Below are the code and all the weights of a small trained network. Each question names an input and a target symbol and asks about switching units off, where a switched-off unit gives its printed mean instead of its output.

import numpy as np


def w(rows, s, z=0):
    codes = np.array(rows[::2]) - 128.0
    scale = np.full(codes.shape[1], s)
    scale[-1] = z or s
    return codes * scale


def softmax(a):
    e = np.exp(a - a.max(-1, keepdims=True))
    return e / e.sum(-1, keepdims=True)


def log_softmax(a):
    a = a - a.max(-1, keepdims=True)
    return a - np.log(np.exp(a).sum(-1, keepdims=True))


def net(x, mask):
    ids = ['ΓΛΦβδεηψ'.index(c) for c in x.split()]
    T = len(ids)
    res = E[ids] + P[:T]
    u = 0
    for l in range(2):
        r = res
        for j in range(3):
            rows = slice(4 * j, 4 * j + 4)
            q, k, v = (r @ M[l][rows].T for M in (Q, K, V))
            z = softmax(np.where(np.tri(T) > 0, q @ k.T / 4**0.5, -1e9)) @ v
            o = O[l][rows]
            res = res + np.where(mask[u + j], z, o[:, -1]) @ o[:, :-1]
        u += 3
    return log_softmax(res[-1] @ U[:, :-1].T + U[:, -1])


Q, K, V, O = {}, {}, {}, {}
E = w([
[142,131,61,54,89,177,93,113],'Γ',
[137,89,131,212,82,139,146,25],'Λ',
[175,164,122,235,36,155,173,193],'Φ',
[42,93,190,239,77,213,147,106],'β',
[28,174,168,93,153,173,213,156],'δ',
[4,201,68,190,72,78,149,89],'ε',
[100,95,177,67,27,74,185,87],'η',
[108,115,160,174,198,39,60,165],'ψ',
],0.012)
P = w([
[110,2,13,89,177,149,117,165],'0',
[129,60,69,107,185,178,137,143],'1',
[135,104,111,119,180,186,142,133],'2',
[144,145,143,129,170,184,144,126],'3',
[140,180,172,139,148,177,134,124],'4',
[142,199,196,140,126,168,111,102],'5',
[137,225,223,145,105,160,99,93],'6',
],0.0059)
Q[0] = w([
[113,115,144,97,197,129,56,69],'0.h1',
[130,66,113,131,186,79,98,164],'0.h1',
[126,98,93,139,59,188,152,151],'0.h1',
[133,135,145,171,198,148,94,116],'0.h1',
[137,144,116,70,146,50,134,202],'0.h2',
[165,117,53,42,167,149,21,201],'0.h2',
[130,54,132,102,242,65,100,116],'0.h2',
[101,125,33,57,84,169,133,93],'0.h2',
[151,81,235,116,26,123,166,87],'0.h3',
[70,255,82,112,117,117,174,108],'0.h3',
[99,178,28,154,88,174,89,120],'0.h3',
[186,194,105,18,97,92,144,243],'0.h3',
],0.017)
K[0] = w([
[101,75,84,164,91,133,150,179],'0.h1',
[83,88,84,134,146,100,193,122],'0.h1',
[116,204,138,132,96,84,99,89],'0.h1',
[135,90,116,106,73,107,144,138],'0.h1',
[120,46,126,170,121,145,135,112],'0.h2',
[93,62,45,112,138,168,152,111],'0.h2',
[118,70,114,153,143,58,166,215],'0.h2',
[161,144,82,85,92,196,178,135],'0.h2',
[178,140,253,113,83,118,199,142],'0.h3',
[127,159,39,140,203,181,200,101],'0.h3',
[144,187,22,167,130,117,111,104],'0.h3',
[174,46,76,75,92,190,167,176],'0.h3',
],0.019)
V[0] = w([
[105,189,88,121,145,145,136,106],'0.h1',
[134,145,159,155,117,117,173,164],'0.h1',
[112,109,140,80,125,174,103,133],'0.h1',
[86,187,87,114,159,157,119,115],'0.h1',
[160,138,70,240,99,78,165,172],'0.h2',
[194,63,99,106,64,187,137,116],'0.h2',
[86,212,185,106,85,150,95,73],'0.h2',
[174,165,210,185,198,143,89,48],'0.h2',
[126,98,82,175,118,125,88,236],'0.h3',
[199,222,120,227,97,166,87,64],'0.h3',
[116,121,42,153,234,123,183,110],'0.h3',
[158,44,74,148,205,124,254,126],'0.h3',
],0.0067)
O[0] = w([
[152,172,130,104,130,170,130,121,166],'0.h1',
[152,111,127,154,192,109,178,140,123],'0.h1',
[94,102,117,86,45,121,119,106,133],'0.h1',
[151,182,126,103,95,173,127,102,166],'0.h1',
[159,188,167,193,253,120,148,148,201],'0.h2',
[133,97,124,131,156,94,241,145,157],'0.h2',
[142,146,100,53,136,166,97,119,169],'0.h2',
[93,211,133,100,106,97,50,118,7],'0.h2',
[82,93,133,111,46,154,48,103,146],'0.h3',
[141,117,76,52,73,210,167,61,228],'0.h3',
[146,110,118,116,197,136,90,141,194],'0.h3',
[113,56,111,120,120,53,121,144,195],'0.h3',
],0.006,0.0016)
Q[1] = w([
[151,86,213,128,93,164,198,116],'1.h1',
[152,133,165,207,112,106,86,139],'1.h1',
[89,149,74,139,214,128,99,68],'1.h1',
[88,148,74,196,95,222,127,148],'1.h1',
[108,114,190,208,129,111,33,111],'1.h2',
[179,88,173,95,91,83,84,180],'1.h2',
[103,206,54,140,109,21,103,165],'1.h2',
[94,140,161,67,220,102,79,95],'1.h2',
[84,146,168,156,136,147,158,62],'1.h3',
[84,92,136,79,191,115,90,92],'1.h3',
[164,92,143,176,123,124,1,148],'1.h3',
[140,190,87,97,150,77,112,182],'1.h3',
],0.021)
K[1] = w([
[44,152,188,174,45,67,183,137],'1.h1',
[124,142,185,189,218,87,100,157],'1.h1',
[123,155,87,88,133,243,61,142],'1.h1',
[180,237,141,208,155,198,140,72],'1.h1',
[132,137,181,196,165,9,33,153],'1.h2',
[141,17,60,149,145,57,161,139],'1.h2',
[255,97,114,126,240,232,84,135],'1.h2',
[114,87,126,48,77,115,9,65],'1.h2',
[132,201,197,55,117,112,113,103],'1.h3',
[101,79,85,40,62,141,73,131],'1.h3',
[141,68,128,186,173,37,8,179],'1.h3',
[183,59,110,136,167,222,133,110],'1.h3',
],0.017)
V[1] = w([
[175,165,119,168,54,77,135,115],'1.h1',
[134,42,125,192,105,94,117,113],'1.h1',
[206,95,43,112,91,187,127,180],'1.h1',
[49,154,147,114,109,149,146,242],'1.h1',
[77,59,98,117,179,150,140,74],'1.h2',
[108,97,231,125,142,218,113,116],'1.h2',
[135,135,116,155,134,113,136,3],'1.h2',
[214,82,144,118,172,117,70,108],'1.h2',
[96,151,120,154,163,211,52,143],'1.h3',
[103,138,76,203,54,40,110,131],'1.h3',
[155,59,230,159,94,128,131,123],'1.h3',
[172,139,131,200,78,172,110,38],'1.h3',
],0.014)
O[1] = w([
[61,157,178,151,217,161,96,149,137],'1.h1',
[87,223,99,190,98,64,132,135,227],'1.h1',
[182,186,166,66,186,45,145,211,161],'1.h1',
[254,117,153,145,134,134,183,46,140],'1.h1',
[100,120,76,109,61,185,124,113,205],'1.h2',
[106,41,131,79,66,53,189,103,166],'1.h2',
[116,96,65,212,72,168,90,166,125],'1.h2',
[146,135,203,99,59,104,40,142,1],'1.h2',
[143,223,129,160,73,79,159,64,139],'1.h3',
[249,67,138,145,113,181,79,92,163],'1.h3',
[121,29,172,40,93,93,146,129,145],'1.h3',
[192,74,78,167,60,47,69,171,159],'1.h3',
],0.0088,0.0058)
U = w([
[246,170,101,4,75,178,114,126,198],'Γ',
[95,113,150,179,82,133,114,179,110],'Λ',
[212,88,197,227,184,48,193,143,153],'Φ',
[190,66,108,141,68,86,200,73,3],'β',
[114,158,151,114,135,133,218,53,77],'δ',
[208,143,81,168,136,208,157,87,78],'ε',
[143,19,182,122,176,194,128,97,170],'η',
[174,139,226,129,82,141,89,39,232],'ψ',
],0.0031,0.0036)

Each question gives the input, a string of symbols that net reads in full, and the target symbol t.
The units are the heads (4 rows each of Q, K, V and O). Each row of codes is followed by its name. A weight is (code - 128) times the scale printed after its matrix; where a second scale follows, it is the last column's (O and U).
mask holds one flag per head, layer by layer. A switched-off head (its flag False) gives its mean, the last column of its rows in O, instead of its output. The means were averaged over made-up inputs and are rounded, as every weight is.
A unit's drop is (log p(t) with every unit on - log p(t) with that unit switched off) / (log p(t) with every unit on - log p(t) with every unit switched off).
The circuit of an input: a set's keep is (log p(t) with only the set's units on - log p(t) with every unit switched off) / (log p(t) with every unit on - log p(t) with every unit switched off). Starting from all 6 units, units are removed one at a time, each time the one whose removal leaves the highest keep (on an exact tie, the one counted first), for as long as the keep stays at least 0.8.
circuit, biggest first: the units of the circuit, biggest drop first
most important unit: the unit with the biggest drop
which heads matter: for each layer, one digit per head in row order, 1 if its drop is at least 0.15 and else 0, layers parted by /
input β Γ ψ η, target η: most important unit	1.h3
input Γ Λ η η Λ Φ Λ, target Φ: circuit, biggest first	[0.h2, 1.h2, 1.h3]
input Φ ψ Γ Φ ε β, target ε: which heads matter	000 / 011
input δ η Λ Λ, target η: which heads matter	001 / 001
input ψ β Λ δ Λ Λ Λ, target Λ: circuit, biggest first	[0.h2, 0.h3, 1.h1, 1.h3]
input Γ Φ δ Λ ε Λ Φ, target δ: circuit, biggest first	[0.h3, 0.h2, 1.h3]
input δ δ δ Φ β Φ, target β: circuit, biggest first	[0.h2, 0.h3, 1.h2, 1.h3]
input Γ ε ε β δ Φ β, target δ: circuit, biggest first	[1.h3, 0.h3]
input Λ δ Λ Γ ε Λ Γ, target ε: which heads matter	111 / 011
input Λ Γ β ε η Λ β, target η: circuit, biggest first	[0.h3, 1.h3, 1.h1]
input Φ δ Λ δ, target Λ: circuit, biggest first	[0.h3, 0.h2, 1.h1, 1.h2]
input Φ Λ Φ δ Φ, target Λ: circuit, biggest first	[0.h2, 1.h1]
input ε β Λ β β, target β: circuit, biggest first	[1.h2, 1.h3, 0.h3]
input δ Φ δ, target Φ: which heads matter	001 / 100
input Λ Γ Φ Γ, target Φ: which heads matter	011 / 110
input δ Φ η Λ Λ Λ Φ, target η: which heads matter	011 / 101
input ψ Γ δ Φ Λ β, target β: most important unit	0.h2
input δ ε δ, target ε: which heads matter	001 / 011
input Λ Φ β Φ Φ ε η, target η: circuit, biggest first	[1.h1, 1.h3]
input β Λ Λ, target β: which heads matter	001 / 111
input Φ Φ Γ η η Φ Γ, target η: circuit, biggest first	[0.h2, 1.h3, 0.h3, 1.h1]
input Φ η ψ Φ, target η: which heads matter	011 / 001
input ε Λ ψ ε δ ε β, target ε: circuit, biggest first	[1.h3, 1.h2]
input ε Γ ε, target Γ: which heads matter	000 / 110
input δ Φ Φ Λ δ ε δ, target ε: circuit, biggest first	[0.h3, 1.h3, 1.h2]
input η ψ ψ Φ ψ Λ δ, target δ: circuit, biggest first	[1.h3, 1.h2]
input Φ ε Λ η β, target η: circuit, biggest first	[1.h3, 0.h3]
input Λ η η η ε Λ ε, target Λ: which heads matter	010 / 110
input Λ Λ ε Φ Φ Φ, target Φ: most important unit	1.h2
input Λ η Γ Φ Γ Γ, target Φ: most important unit	0.h3
